Below are the code and all the weights of a small trained network. Each question names an input and a class and asks about switching units off, where a switched-off unit gives its printed mean instead of its output.

import numpy as np


def w(rows, s, z=0):
    codes = np.array(rows[::2]) - 128.0
    scale = np.full(codes.shape[1], s)
    scale[-1] = z or s
    return codes * scale


def norm(h):
    return h / np.sqrt((h * h).mean(-1, keepdims=True) + 1e-5)


def f(y):
    return y / 2 * (1 + np.tanh(0.7978845608 * (y + 0.044715 * y**3)))


def log_softmax(a):
    a = a - a.max(-1, keepdims=True)
    return a - np.log(np.exp(a).sum(-1, keepdims=True))


def net(x, mask):
    res = np.array(x, float).reshape(1, 5) / 4 @ E
    u = 0
    for l in range(3):
        y = f(norm(res) @ A[l][:, :-1].T + A[l][:, -1])
        res = res + np.where(mask[u : u + 6], y, B[l][:, -1]) @ B[l][:, :-1]
        u += 6
    return log_softmax(norm(res)[-1] @ U[:, :-1].T + U[:, -1])


A, B = {}, {}
E = w([
[127,156,134,141,146,115,116,131,134,163],'x0',
[104,131,111,132,128,125,136,132,149,117],'x1',
[187,54,80,158,180,165,2,119,135,155],'x2',
[125,22,179,166,145,103,197,198,126,116],'x3',
[67,160,130,68,154,232,115,199,94,181],'x4',
],0.0081)
A[0] = w([
[126,122,97,79,203,162,105,104,151,119,63],'L0N1',
[147,98,134,120,180,141,108,184,140,102,6],'L0N2',
[85,207,198,42,169,210,174,219,73,128,117],'L0N3',
[78,117,135,123,204,253,99,180,108,144,2],'L0N4',
[102,200,55,97,111,191,109,150,114,134,106],'L0N5',
[48,49,237,191,146,106,150,176,83,117,218],'L0N6',
],0.0071,0.0036)
B[0] = w([
[160,46,115,149,74,104,80,108,115,172,139],'L0N1',
[134,108,152,201,215,225,108,192,128,148,132],'L0N2',
[48,101,135,67,146,78,83,149,142,2,254],'L0N3',
[208,69,81,193,62,153,220,129,112,199,188],'L0N4',
[117,138,210,165,166,168,134,84,62,126,183],'L0N5',
[120,127,170,94,118,87,195,120,169,211,233],'L0N6',
],0.0081,0.009)
A[1] = w([
[105,77,69,122,52,205,114,146,106,208,94],'L1N1',
[161,48,180,167,143,106,180,82,163,140,25],'L1N2',
[178,225,142,79,134,83,206,92,138,97,44],'L1N3',
[151,40,112,202,127,176,136,175,177,161,3],'L1N4',
[157,93,82,141,75,161,15,93,130,126,109],'L1N5',
[253,65,144,207,214,106,101,159,175,95,172],'L1N6',
],0.0064,0.0015)
B[1] = w([
[253,237,126,140,180,135,240,99,1,198,183],'L1N1',
[105,153,167,197,137,199,37,85,172,152,230],'L1N2',
[140,154,100,203,67,124,151,124,28,106,214],'L1N3',
[136,103,135,137,158,99,82,200,171,32,217],'L1N4',
[132,147,72,125,112,122,153,70,179,169,228],'L1N5',
[35,150,165,95,124,137,89,146,157,101,254],'L1N6',
],0.0095,0.0042)
A[2] = w([
[126,149,116,115,106,63,131,247,160,31,126],'L2N1',
[136,156,56,179,92,99,107,143,37,2,60],'L2N2',
[135,173,152,166,22,73,174,86,167,104,51],'L2N3',
[201,185,93,141,87,89,102,52,222,113,22],'L2N4',
[165,155,190,176,37,40,169,93,111,98,40],'L2N5',
[75,61,173,67,114,102,83,125,153,226,1],'L2N6',
],0.007,0.002)
B[2] = w([
[163,128,107,160,72,117,91,102,134,186,239],'L2N1',
[139,192,119,120,156,237,38,47,83,163,219],'L2N2',
[201,123,113,121,192,151,130,197,148,168,254],'L2N3',
[121,158,57,73,71,63,190,139,130,50,232],'L2N4',
[185,65,135,154,194,186,142,139,95,163,251],'L2N5',
[119,156,5,119,99,121,120,134,62,71,193],'L2N6',
],0.011,0.004)
U = w([
[202,197,59,146,155,213,111,38,18,207,94],'0',
[206,32,194,174,186,161,211,228,152,193,254],'1',
[148,186,26,39,37,50,133,79,201,67,123],'2',
[20,82,172,183,135,88,10,133,222,110,24],'3',
[24,188,216,41,97,187,72,75,52,45,101],'4',
[36,75,161,15,29,9,225,181,126,130,108],'5',
],0.013,0.0012)

Each question gives the input, the list of numbers given to net, and the class t.
The units are the neurons (one row each of A and B). Each row of codes is followed by its name. A weight is (code - 128) times the scale printed after its matrix; where a second scale follows, it is the last column's (A, B and U).
mask holds one flag per neuron, layer by layer. A switched-off neuron (its flag False) gives its mean, the last column of its row in B, instead of its output. The means were averaged over made-up inputs and are rounded, as every weight is.
A unit's drop is (log p(t) with every unit on - log p(t) with that unit switched off) / (log p(t) with every unit on - log p(t) with every unit switched off).
The circuit of an input: a set's keep is (log p(t) with only the set's units on - log p(t) with every unit switched off) / (log p(t) with every unit on - log p(t) with every unit switched off). Starting from the 12 units with the biggest drops (on a tie, the unit counted first), units are removed one at a time, each time the one whose removal leaves the highest keep (on an exact tie, the one counted first), for as long as the keep stays at least 0.8.
circuit, biggest first: the units of the circuit, biggest drop first
unit that matters most: the unit with the biggest drop
top k neurons: the k neurons with the biggest drops, biggest first
k most important neurons of layer l: the k neurons of layer l with the biggest drops, biggest first
drop when u is switched off: that unit's drop, to one decimal
input [5,-2,-4,0,1], class 4: circuit, biggest first => (L0N3, L2N4)
input [2,2,1,0,-2], class 2: 4 most important neurons of layer 0 => (L0N6, L0N5, L0N2, L0N4)
input [-1,-2,-7,-1,-7], class 0: circuit, biggest first => (L1N3, L2N2)
input [-3,4,0,1,5], class 5: circuit, biggest first => (L0N3, L0N4)
input [-1,-1,-4,1,-5], class 1: unit that matters most => L2N3
input [-8,0,-4,-3,0], class 0: top 2 neurons => (L2N2, L1N6)
input [8,-3,-5,3,0], class 1: top 3 neurons => (L2N5, L1N3, L1N6)
input [2,6,0,2,8], class 5: top 3 neurons => (L0N3, L2N5, L2N3)
input [7,3,2,1,-3], class 3: top 2 neurons => (L1N6, L0N3)
input [-8,1,8,-1,-6], class 2: top 2 neurons => (L1N5, L2N4)
input [6,-1,-2,0,-5], class 0: 2 most important neurons of layer 0 => (L0N6, L0N4)
input [-4,8,0,5,4], class 5: top 3 neurons => (L0N3, L2N5, L0N6)
input [-4,6,2,1,8], class 1: top 2 neurons => (L0N4, L1N3)
input [3,-2,7,2,-3], class 3: top neuron => (L1N6)
input [-4,3,6,1,8], class 1: 3 most important neurons of layer 2 => (L2N2, L2N6, L2N1)
input [2,-8,8,-1,0], class 2: 3 most important neurons of layer 1 => (L1N5, L1N4, L1N6)
input [-3,7,-5,0,3], class 4: top 2 neurons => (L2N2, L2N4)
input [-1,-1,-5,0,-6], class 0: top 2 neurons => (L1N3, L2N2)
input [-1,4,-8,-6,-5], class 0: drop when L2N5 is switched off => 0.0
input [6,-6,2,5,-1], class 3: unit that matters most => L1N2
input [-7,-3,-5,-3,-7], class 0: drop when L2N2 is switched off => 0.1
input [7,-7,7,-1,-1], class 2: drop when L1N5 is switched off => 0.5
input [-5,-3,-4,2,7], class 5: drop when L0N3 is switched off => 0.5
